Rows, each with roughly how far along a hidden order it lies (0 to 9):
[-10 -29   1  -1   6 -12  -6 -31 -31  21  -3  -5 -16   8  23   2 -24  57
 -22 -41 -12   1 -32   6  -9 -24  14 -10   6  15 -51  23  36 -13 -53 -55
 -32  10   0 -17  -5  10 -23 -22  20  15  14  46  14  -7 -15   8   8   3
  -4   7  -4 -19  18 -28 -33  -1 -19  11   4  14  44  10 -18 -10  60  44
 -15 -28   5 -20  32  -1 -12  -2   9  51  17   7  10 -23 -16  79   0  -3
 -20 -21 -13  34 -97 -32   4  63] => 3
[-12 -13 -31   8  -5 -11  18   4   4   6  13  -8 -21  12   5  -1  -7   6
  25  14  -8  -9   3  -2  15  -8   2  -4   7  27 -29  -4   5 -15  -2  -4
 -13 -45 -16   8  -9  -9   8   4 -11  13  -5  11 -17  -9  -7  22  -8  -9
   9   4   9   7   4   6   4   2   4 -22  -8  29  25   8   5   3  11  21
  11  11  -3 -16 -23   1 -10  19 -32  -2   3  21   0  -5  -9   9  -7  -5
  -9  -2  -9  18  11   7  19  62] => 1
[-11  32  15 -14   2   8 -29  -8 -25   7 -37  -5  19 -16  12  -2  23  47
   5 -37 -19  22 -27  10  -2 -28  -2   0  13 -39  11 -14   0  -3  -2 -10
  24  15  20 -20  -1   5   6  16 -19  20   5  30  58  -5   6  13  15 -34
   2  11 -17 -20   0 -21   3  -8   7  -1  21  30  20 -41  -7   0  -3   9
   2  -2  28 -15  28 -11  -1  13  -4  78  -1   1  21 -17 -15  43 -25   7
  -9  26 -13 -65 -77 -50  29  88] => 7
[  1   6   5 -20  -7  26  10   1 -14  -5  -2  -4   8   2   7   8  28  12
  16   0  -1  13  -8 -11   3   0 -14  -4  13 -13  18  -3  11  14   2  13
  20  21   8 -11   7  10  -3  -3  -3  10  10   3  22  -3  35  11   4 -28
  10  16   1 -15   0 -12  16 -11  -4   0   6   9  -3  -3   8   0 -22   7
  10 -11  11  13   6   3  13  -1   1  30  -1   1  25 -11   4 -10  -5   7
  12  14   0 -36 -28 -13   9 -27] => 9
[-29 -18 -14  22  -3  14  48  -5 -15  13   3 -35 -15  18   1   0  12  33
 -21   2  -2  20  18   3   8  -4   3 -40   7   9 -39  24   7 -10 -19 -19
  -9   6 -10  -1  -5 -11   2 -37  32   2   5   8 -28  -9 -28  30   9  -6
 -10  12   7 -20   9 -28 -15   9 -26 -15 -18   1  30 -30   1  -6  51  36
  -9 -27  -3 -23   0 -21 -36   5   0  18   1   5  11 -11 -22  32  -2   0
  -7 -26 -20  12  29 -29 -51  59] => 4
[ -6   0 -32  12   3   5  10  -2  -3   1   7 -18 -18  16  -1  -4  -4   9
  14  15   1  -1  11   2  15   7   1  -6   5  18  -8   0   3 -10   8   2
  -6 -44 -11   0  -7 -10   5   4 -15   9  -3  -5 -21  -9  -7  19  -5  -8
   5   1   3   6   4   0   8  -2  -7 -12  -3  14   8  -5   4   5   9  13
  17  14  -1 -17 -27 -13 -20  19 -16   1  -2  21  -3  -4 -10  12  -8  -1
  -6  -7  -5   0   8  -5   7  62] => 3
[-24 -40  -6   8   0  -4  11 -19 -22  15  10 -17 -28  10  16   3  -9  49
 -23 -23 -11   4  -3   2  -3 -19   9 -14   6  17 -49  27  29 -11 -50 -35
 -31  20  -5 -10  -1   4 -12 -25  26   8  10  32   5  -4 -23  19   8   3
  -9   8   1 -16  14 -28 -31   4 -20   8  -4   9  52   7 -10  -7  63  40
 -15 -24   1 -18  18  -3 -14  -3   5  40  16  -9  12 -17 -19  52   5  -2
 -19 -20 -16  35 -39 -21 -19  49] => 3
[-21 -13 -51   8  -7 -28   1   7  -6   9  29   9 -33  28   3  -1  -7  31
  48  38 -17  -2 -13  -4  20  -9  -6  -8  16  32 -37 -12   4 -17   1  -6
 -22 -60 -27   5 -12 -15  15  25 -23  15   0  28 -21 -16 -11  29 -18 -24
  17   7  12  22   1  21  14   8   8 -38  -6  45  60  28  13  10   2  19
  19  20   5 -29 -37   6   2  33 -52   0   6  31   6  -9  -7   0  -4 -12
 -10  -2 -17  21   1  19  43  96] => 0
[  33   -1   69  -12   -2   41   44  -32   25  -34   37    1   -2  -11
   24   -2   52   14   41   -6   20   20  -18  -32  -29   18  -10  -13
    0   14   27   20  -28   23  -28   44   19   -9  -22    4    8   23
   17  -15   20   23   24  -13  -15  -30   22   12   16  -31    8   -4
   -1    3   -7   19   -1  -25  -83  -21  -38  -58   78  -28   13    1
    4   23   13  -19   39   29   23   -1  -25  -34    9  -14  -23  -42
   15  -11   17  -26   19   10    9   38    7   -1 -100  -21   -7  -47] => 7
[ 16   1  -7  -2   5  -8 -19   0  -2   2   8  17  -2   3   6  -6 -20   4
  12  -4   2   8  -5   0  -2   0   2   2  -6  -2 -19   1   4  -2  -9  -1
   2  -3  -7  -4  -3   0  -2  18  -5   1  10   1   7   3   1   2  -4  -7
   3  -1  -2   2  -1  12   2  -5   0  -7   7   3   0   1  -4   3   2  -3
   3   3   1  -9 -11  12   0   3  -5   2  -4   2  -3  -2   9  27   6  -1
   1  -3   2  10  -7  -5  30   4] => 4
[-24  21  17 -17   4   9   4 -21 -54   7 -43 -17   5 -21  -2  11   5  55
 -15 -47 -24  21 -50  18  13 -43  -2 -16  -5 -37   8   0  12 -10 -10 -46
   4  29  20 -20  -8   5 -25 -11  -4  16   2  29  47  -5 -12   3  29 -32
  -9  19  -4 -25   6 -41  -4  20   5  -4  13  41  22 -43 -11 -11  32  27
 -18 -29  38 -16  25 -21   3   9   5  79   8  -6  34 -26 -23 100 -24   5
  -7  -3 -20 -48 -85 -45  12  95] => 8
[-39 -15 -11  25  -3  21  54  -8 -23  14 -11 -49 -15  21   0   3   8  36
 -18  -1   5  35  38   3   8  -2   2 -48   0  14 -43  25   8 -13 -15 -35
  -6  18  -8   2  -8 -15 -18 -45  34   1  10   9 -39 -12 -31  24  12  -1
 -16  15   8 -10  10 -31 -19  13 -34 -13 -30   3  37 -43   1  -8  72  50
  -5 -40   3 -16  -4 -28 -36   6  15  16   2   7  18 -10 -26  34  -6  -2
  -7 -40 -21   6  39 -42 -67  66] => 5
[  8 -15  -6   0   1 -30 -50  -7   5  11  11  10   7  -1  16 -12 -39  34
   5 -12  -7   7  10  -2 -17  -8   7  13  10  -1 -42   9  21  -7 -18 -16
  -9 -11  -2   0  -2   8   6   2 -15  13  12  41  16  -2  -5   2  -9 -11
  21  -9 -11  -6   9   8 -19 -25   5  -1  22   4  26  30 -12   6   5   2
  -4  16  13 -12  15  24  -2  -1 -10  29   7  -5   1 -11   0  48  -3  -7
 -26  -4  -5  32 -47 -17  52 -25] => 1
[ 18   3   4  -7   2 -15 -49  -2  -4   6  -2   5  18  -5  17 -10 -27  25
   5 -18  -4  14 -21   0 -18  -8   5  12   6  -6 -12   2   9   1   1  -4
  12   0   2  -2  -2   8  10   9 -25  17  10  23  33  -2   2   3   1 -22
   9  -4 -19   0   1   7  -3 -23   6   1  28  11  25   1 -12   3  -4  -2
   6  14   7 -22  23  18   1  -1  -4  33  -6  -3  -1 -17   2  42  -7  -2
 -12  -2  -1  -1 -30 -32  44  16] => 3
[  4  -4  -3   0   1   1  -2   0  -8   7   3   4   1   1   7  -1  -3  23
  -8  -8  -2  -8  -9  -2  -4  -5   5  -1   5   8 -15   8   5  -2 -11  -8
  -6   0   1  -3  -2   2  -3   1   4   0   1  13  11   1 -11   9   0  -5
   0  -3  -4  -7   2  -4  -4  -6  -3  -2  12   1   4  -1 -10   0  14  -5
  -1  15   1  -9   2   0   4  -7  -2   8  -2   2   4  -7  -1  17  -1  -1
  -6   1  -5   9   2  -4 -12   2] => 4
[-26  -3 -38  12  -7   8  45   7 -10   8   5 -44 -30  26   5   8  14  20
   8  21   4   7  45  -4  22  -7   0 -21  16  22 -32   3  -7 -14 -11  -7
  10 -49 -16  11 -13 -18 -10 -16  14  23 -10  -5 -30 -21  -9  25  -1 -16
   7   6   9   4   6  -8  22  -8 -27 -33 -22  18  26  -2   6  -2  25  40
  27   4  -3   0 -26 -29 -32  26 -27  -2 -14  27   3 -14 -12  16   2  -5
  -4 -14 -16  -3  54  -5 -37  93] => 3
[ -3   0  -2   3   3   5  14  -3  -5   4  -2  -3  -1   4  -1  -1  -1   8
  -8 -11  -2   4 -13  -1   3  -4   4  -5   0  -4  -7  11   6  -4   4 -12
  -6  -4   3  -5  -1   0  -3  -3   4   2   7   6   4   0   0   0   4  -1
   0  -1  -2  -4   0  -8  -7  -7  -5   0   2  24  -5 -13  -4   1  16  -3
  -4   4  -5  -7   4  -9  -5  -3   2  12   0  -1  -5   2  -5  17  -5   2
  -7  -1  -4   1   5  -8 -22   1] => 5
[-13  26  20 -16  -1   7 -17 -11 -22   4 -31   0  13 -17   4   3  17  35
  -4 -32 -13  12 -41   8  -4 -22  -2  -3   9 -26  17  -5   4  -4  -8 -13
  16   6  14 -12  -1   7  -3   8 -12  18   1  25  46  -3  -4   5  18 -24
   1  11 -11 -18   2 -21   2  -7   1   1  18  21  22 -30  -9  -5   8  11
  -5   0  27  -5  27 -10   5   1   1  58  -3  -6  17 -19 -11  41 -14   5
  -7  10 -12 -44 -52 -44   6  66] => 7
[-18 -13 -31   8  -7   3  43   8 -10  11  14 -27 -27  29   7   5  19  19
  13  27 -10  -3  18  -6  18  -4   5 -22  18  25 -40   6  -3 -11 -13 -12
  -7 -38 -16   6  -8 -15  -3 -17  13  19  -3   9 -24 -18 -11  27  -6 -14
  11   7   4   0   7  -3   2  -7 -20 -23 -17  13  36   2   8  -2  21  32
  22  -2  -7 -12 -18 -14 -21  19 -21   4  -6  25   7 -16 -15  22  -1  -3
  -7 -18 -16  17  27 -12 -24  66] => 2
